Below is a small trained network, with its code and all its weights. Each question gives an input and a class and asks what happens when units are switched off, that is, made to give their printed mean instead of their output.

import numpy as np


def w(rows, s, z=0):
    codes = np.array(rows[::2]) - 128.0
    scale = np.full(codes.shape[1], s)
    scale[-1] = z or s
    return codes * scale


def norm(h):
    return h / np.sqrt((h * h).mean(-1, keepdims=True) + 1e-5)


def f(y):
    return np.maximum(y, 0)


def log_softmax(a):
    a = a - a.max(-1, keepdims=True)
    return a - np.log(np.exp(a).sum(-1, keepdims=True))


def net(x, mask):
    res = np.array(x, float).reshape(1, 8) / 4 @ E
    u = 0
    for l in range(2):
        y = f(norm(res) @ A[l][:, :-1].T + A[l][:, -1])
        res = res + np.where(mask[u : u + 5], y, B[l][:, -1]) @ B[l][:, :-1]
        u += 5
    return log_softmax(norm(res)[-1] @ U[:, :-1].T + U[:, -1])


A, B = {}, {}
E = w([
[119,3,145,246,206],'x0',
[140,133,184,102,87],'x1',
[49,135,82,179,66],'x2',
[72,100,128,132,16],'x3',
[145,140,9,84,113],'x4',
[106,127,49,182,238],'x5',
[163,7,136,72,145],'x6',
[232,152,96,177,25],'x7',
],0.0047)
A[0] = w([
[161,175,136,1,117,97],'0.n1',
[145,136,72,214,140,41],'0.n2',
[144,166,156,228,175,213],'0.n3',
[156,184,180,19,136,80],'0.n4',
[117,200,42,91,127,250],'0.n5',
],0.0081,0.0017)
B[0] = w([
[152,177,32,108,97,238],'0.n1',
[185,191,62,117,129,193],'0.n2',
[169,125,155,192,120,244],'0.n3',
[167,254,55,126,165,225],'0.n4',
[67,128,135,209,195,254],'0.n5',
],0.0086,0.004)
A[1] = w([
[44,85,98,222,222,167],'1.n1',
[37,164,100,120,67,65],'1.n2',
[16,67,169,166,100,252],'1.n3',
[67,22,74,253,99,32],'1.n4',
[184,39,70,84,59,136],'1.n5',
],0.0058,0.0028)
B[1] = w([
[150,86,163,38,56,254],'1.n1',
[141,27,212,153,195,162],'1.n2',
[38,150,98,45,179,208],'1.n3',
[169,207,140,51,143,194],'1.n4',
[51,12,87,3,52,171],'1.n5',
],0.0061,0.0049)
U = w([
[146,238,55,122,144,192],'0',
[213,111,120,187,174,136],'1',
[183,109,93,34,25,136],'2',
[142,115,164,117,95,2],'3',
[76,136,162,96,100,79],'4',
[185,95,248,120,190,104],'5',
[70,54,136,59,153,213],'6',
[131,167,219,161,52,61],'7',
],0.014,0.0082)

Each question gives the input, the list of numbers given to net, and the class t.
The units are the neurons (one row each of A and B). Each row of codes is followed by its name. A weight is (code - 128) times the scale printed after its matrix; where a second scale follows, it is the last column's (A, B and U).
mask holds one flag per neuron, layer by layer. A switched-off neuron (its flag False) gives its mean, the last column of its row in B, instead of its output. The means were averaged over made-up inputs and are rounded, as every weight is.
A unit's drop is (log p(t) with every unit on - log p(t) with that unit switched off) / (log p(t) with every unit on - log p(t) with every unit switched off).
The circuit of an input: a set's keep is (log p(t) with only the set's units on - log p(t) with every unit switched off) / (log p(t) with every unit on - log p(t) with every unit switched off). Starting from all 10 units, units are removed one at a time, each time the one whose removal leaves the highest keep (on an exact tie, the one counted first), for as long as the keep stays at least 0.8.
circuit, biggest first: the units of the circuit, biggest drop first
unit that matters most: the unit with the biggest drop
k most important neurons: the k neurons with the biggest drops, biggest first
top k neurons in layer l: the k neurons of layer l with the biggest drops, biggest first
drop when u is switched off: that unit's drop, to one decimal
input [4,8,7,-4,7,-2,-4,7], class 1: unit that matters most : 1.n3
input [3,-5,-6,2,-2,4,6,5], class 6: circuit, biggest first : (1.n5; 0.n4)
input [8,-4,-7,2,4,1,2,6], class 2: top 2 neurons in layer 0 : (0.n5; 0.n4)
input [-5,-1,5,5,5,3,0,-8], class 6: top 2 neurons in layer 1 : (1.n2; 1.n1)
input [-2,2,-1,5,-2,-6,-6,-8], class 0: 2 most important neurons : (0.n4; 1.n1)
input [-7,2,-5,4,2,-1,8,-2], class 0: 2 most important neurons : (0.n4; 1.n1)
input [-2,-6,-2,-2,-5,4,0,1], class 1: circuit, biggest first : (0.n3; 0.n4)
input [0,-5,-4,1,4,-5,3,-5], class 0: 2 most important neurons : (0.n4; 1.n1)
input [-8,-2,7,5,-3,3,-7,-2], class 6: top 2 neurons in layer 1 : (1.n2; 1.n3)
input [3,7,-1,1,-1,8,-6,-7], class 5: top 2 neurons in layer 0 : (0.n3; 0.n1)
input [-7,4,4,4,-4,-8,-4,-3], class 0: top 2 neurons in layer 0 : (0.n4; 0.n1)
input [-2,-8,2,-8,6,3,-3,-1], class 1: top 4 neurons in layer 0 : (0.n5; 0.n1; 0.n4; 0.n3)
input [4,-3,7,0,0,4,5,1], class 2: top 2 neurons in layer 1 : (1.n1; 1.n4)
input [-2,4,1,-4,0,-6,6,-8], class 0: circuit, biggest first : (0.n4)
input [6,2,3,1,2,3,8,5], class 2: 3 most important neurons : (1.n4; 0.n2; 0.n5)
input [7,5,-5,-7,2,5,-7,-7], class 5: drop when 0.n4 is switched off : 0.3
input [-8,-8,2,0,2,-8,8,-8], class 0: drop when 0.n4 is switched off : 0.6
input [-7,7,-3,-1,1,-8,7,-8], class 0: drop when 0.n4 is switched off : 0.8
input [-6,7,-4,-5,-5,-2,7,4], class 0: drop when 1.n5 is switched off : 0.0
